[[100 368 589 293 575 910 515]
 [751 638 287 718 296 248 321]
 [324 494 413 494 407 691 372]
 [937 651 332 745 348  18 411]
 [689 522 506 534 512 257 543]
 [337 513 375 532 373 710 340]] --> 337

[[3916 4809 7133 5594 6085 4105 5506 4139 3116 1498 4393]
 [3452 4697 6318 4692 4299 4124 5193 5975 4159 1916 5436]
 [4622 4107 5589 5688 5233 3655 5040 7550 3338 3872 6031]
 [3143 3851 6411 3430 2212 4434 6061 8138 4007 3038 4680]
 [3039 4749 6598 4765 3684 3614 5322 5139 4436 2143 4853]
 [4809 3944 5604 5686 4862 2995 5824 6360 2728 2431 4121]
 [2952 4564 6895 4236 4131 4048 5384 5608 4072 1456 4483]
 [4392 4522 6434 4953 4554 3904 6577 5295 2540 1595 4054]
 [4143 3645 6136 5272 3048 2532 5143 6234 2800 3563 5461]
 [3345 4400 6354 5214 4431 3955 5922 6125 3879 3065 4507]
 [3318 4264 6194 4489 3001 4099 5626 6199 4254 3384 4636]] --> 3318

[[2602 2759 5681 6028 4122 4920 1709]
 [4707 5551 7501 7265 3784 6304 4447]
 [6663 6625 4770 6260 2502 6502 4090]
 [3955 3260 2343 3941 4122 5514 1412]
 [4557 4692 3253 3554 5606 8282 3197]
 [5159 4191 3658 5796 1827 2449 2662]
 [5459 4477 3860 5951 1692 2350 3019]
 [5535 5766 3759 4559 4661 8578 3554]
 [4181 5121 7602 7110 4189 6502 4268]
 [4030 3332 1635 2395 5404 5019 2959]
 [7415 6697 2747 4559 2772 5316 4923]
 [2602 2902 5984 6183 4324 5316 1828]] --> 2602

[[587 506 715 649 350 359 766 670]
 [455 452 419 642 219 800 309 591]
 [438 263 656 503 392 468 653 644]
 [446 598 279 410 372 585 285 367]
 [442 278 308 347 519 492 329 205]
 [488 565 281 580 409 633 389 593]
 [269 229 812 805 520 847 294 618]
 [642 709 555 469 490 341 841 690]
 [170 372 548 887 353 608 253 596]
 [548 495 394 194 559 472 309 197]] --> 548

[[ 28 -20  30  10 -34  24  -9 -22   8  -1  11   3]
 [-33 -17 -35 -35 -27  -6  -8  39  27  31  21  -6]
 [ 10   3  30  19 -22   0  23   7  -4  -1  13   8]
 [  6   7  18 -10   5   8  34   3  34  -6   9 -18]
 [ 40  -6 -24  10  30  23 -33 -33  22  -1  40 -27]] --> 40

[[589 551 374 795 481 797 655 615]
 [662 494 488 461 458 584 544 372]
 [575 510 727 281 545 227 545 378]
 [478 454 582 566 685 413 613 646]
 [518 568 490 685 545 659 551 670]] --> 518

[[ 43 167 195  72  59 123  70 114  86  65  67]
 [133 221  62  63 130  74  70 147  68  66  65]
 [  8  66  23  53 127 223  89  69  59  67  65]
 [ 66  46  45  62  66  70  95 158 180  63 179]
 [ 44  86 237 128  70 135  72  79  91  68  65]] --> 44
---
130  138  217  128  138  125
166  137   29  147  146  189
151  138   67  144  149  151
yields 137

-10   -2  -16   22
-16   35  -28  -22
 -3  -45   43   16
yields 35

-255   443   359  -359  -750   -47
-467   762   300   165  -895   149
-503   481   342   -94  -952   189
yields 762

-40  -43  -17    4   28  -28    4
-24   -9  -15    1    1   -3  -18
 -9  -20    5  -37  -14   -7  -11
yields -9

183  103  106  112
117  111  139  126
 62  177  197  158
yields 111

 13  -33    5  -23
  0   -4   28  -21
 -1  -11   -5   -9
yields -4
---
[[  73   58  205   20  -41 -296 -119  -62   54 -212 -159]
 [ 129 -104  114 -106  144  -43  -45  129  132   -2 -171]
 [ 233 -259 -132 -215 -197   76  320 -100  314 -333  139]
 [ 198 -316  -59 -167 -453  235  153  164  457 -361  -30]
 [  34 -348   50  -92 -215   76  -99  360    0 -115 -242]
 [-444   66   18  303  152  430 -238  170 -361  665  295]] 295

[[ 276   64   93  219  194   52 -198  244  -32 -146  122 -172  457  150]
 [-202  120  -45   33  479 -322  158  -39  293 -129  201 -194  -32   57]
 [ 138   99  446  198  119  420  256   25  -93 -342  141   72 -151  -36]
 [ 251  -35 -231  148  -31   89  230    5   79  107  -63  152  -14   88]
 [-231  198   -3   11  479 -275  168  -24  289 -177  182 -236  -45    9]
 [-234  122    6   12  502 -360  207   47  300 -160  302 -195   28   90]
 [-255  103    1   -6  429 -323  199   -1  283 -176  252 -234   36   -7]
 [ 334  114 -131  245  182 -159 -445  426   44   -9   58 -280  781  292]
 [-232  232   -3    3  389 -204   87   -1  281 -157   68 -306  -83  -56]
 [-256  244  -36  -25  272 -165   13  -52  152 -171 -157 -436 -268 -191]
 [ -31  -20    5  129 -397   24  200  -43 -116 -100  167  -71 -122 -221]] -221

[[   2 -243 -131 -618 -142   46]
 [ -49 -513   40   70  211 -197]
 [  79  541   13  117   33  -29]
 [-209  -77 -309  147  -32   -2]
 [   4 -481   95 -241   41  -25]
 [ -91  143  -33 -530  115   37]
 [  -4  393   54 -696   80  -18]
 [ -68 -278  -28  654   51  -97]
 [  61  242   -3  476  -16  185]
 [ -36  442   16 -139   43 -106]
 [ -52  412   49  281   57  -18]] -18

[[-218  677  -78 -435  311  535 -636 -473 -112 -450   61  649 -560 -112
  -489  549]
 [-514 -250 -180 -109  429 -128  478 -513  278  408 -173 -460  211 -280
    64 -590]
 [-165  -33  141  127 -455 -243  686  250 -672  601  538  -19  387   20
  -101  194]
 [-117 -550 -197 -593 -326  446 -513 -516  218 -197 -185 -600 -506  -75
  -592 -284]
 [-580  285 -644  138  -63  456  417   -2  633  -77 -504 -636  471 -435
    17 -277]] -277

[[  31  354  451   77  151  -73 -198  200 -153  -52  343]
 [-187  339 -210  296  146 -132   72  334  222 -298  117]
 [ -51  132   44 -112 -258   61  428 -141 -323  126  396]
 [  55  183  506  -33  -69 -138  -65  245 -398  -87  203]
 [-239  -99  -27  244 -460  231  272 -219 -248   52  -99]
 [-337 -385  256  294 -203  189 -193 -139   83  178   65]
 [ 109  369  333   -2  155  183 -146 -231 -102  213  378]
 [ 274 -175  389 -414   97 -205 -185  124 -224   85   81]
 [ 133   87  582  -83  100  -30 -319   58 -231   90  196]
 [ 103  -16  424 -118  -90  204 -115 -326 -279  313  198]
 [  42 -254  -26 -179 -411  -24  314  -53 -407   -1 -244]
 [ 361  165 -132 -477  213 -265  159  157  -95  -70   78]] 78

[[ -71  220  -30  225  118 -194]
 [ 162  -49  111  344  259  128]
 [ -59  120 -184   47    0 -385]
 [-111   24 -177 -780 -129  208]
 [  41 -249   -4  334  204   93]] 93
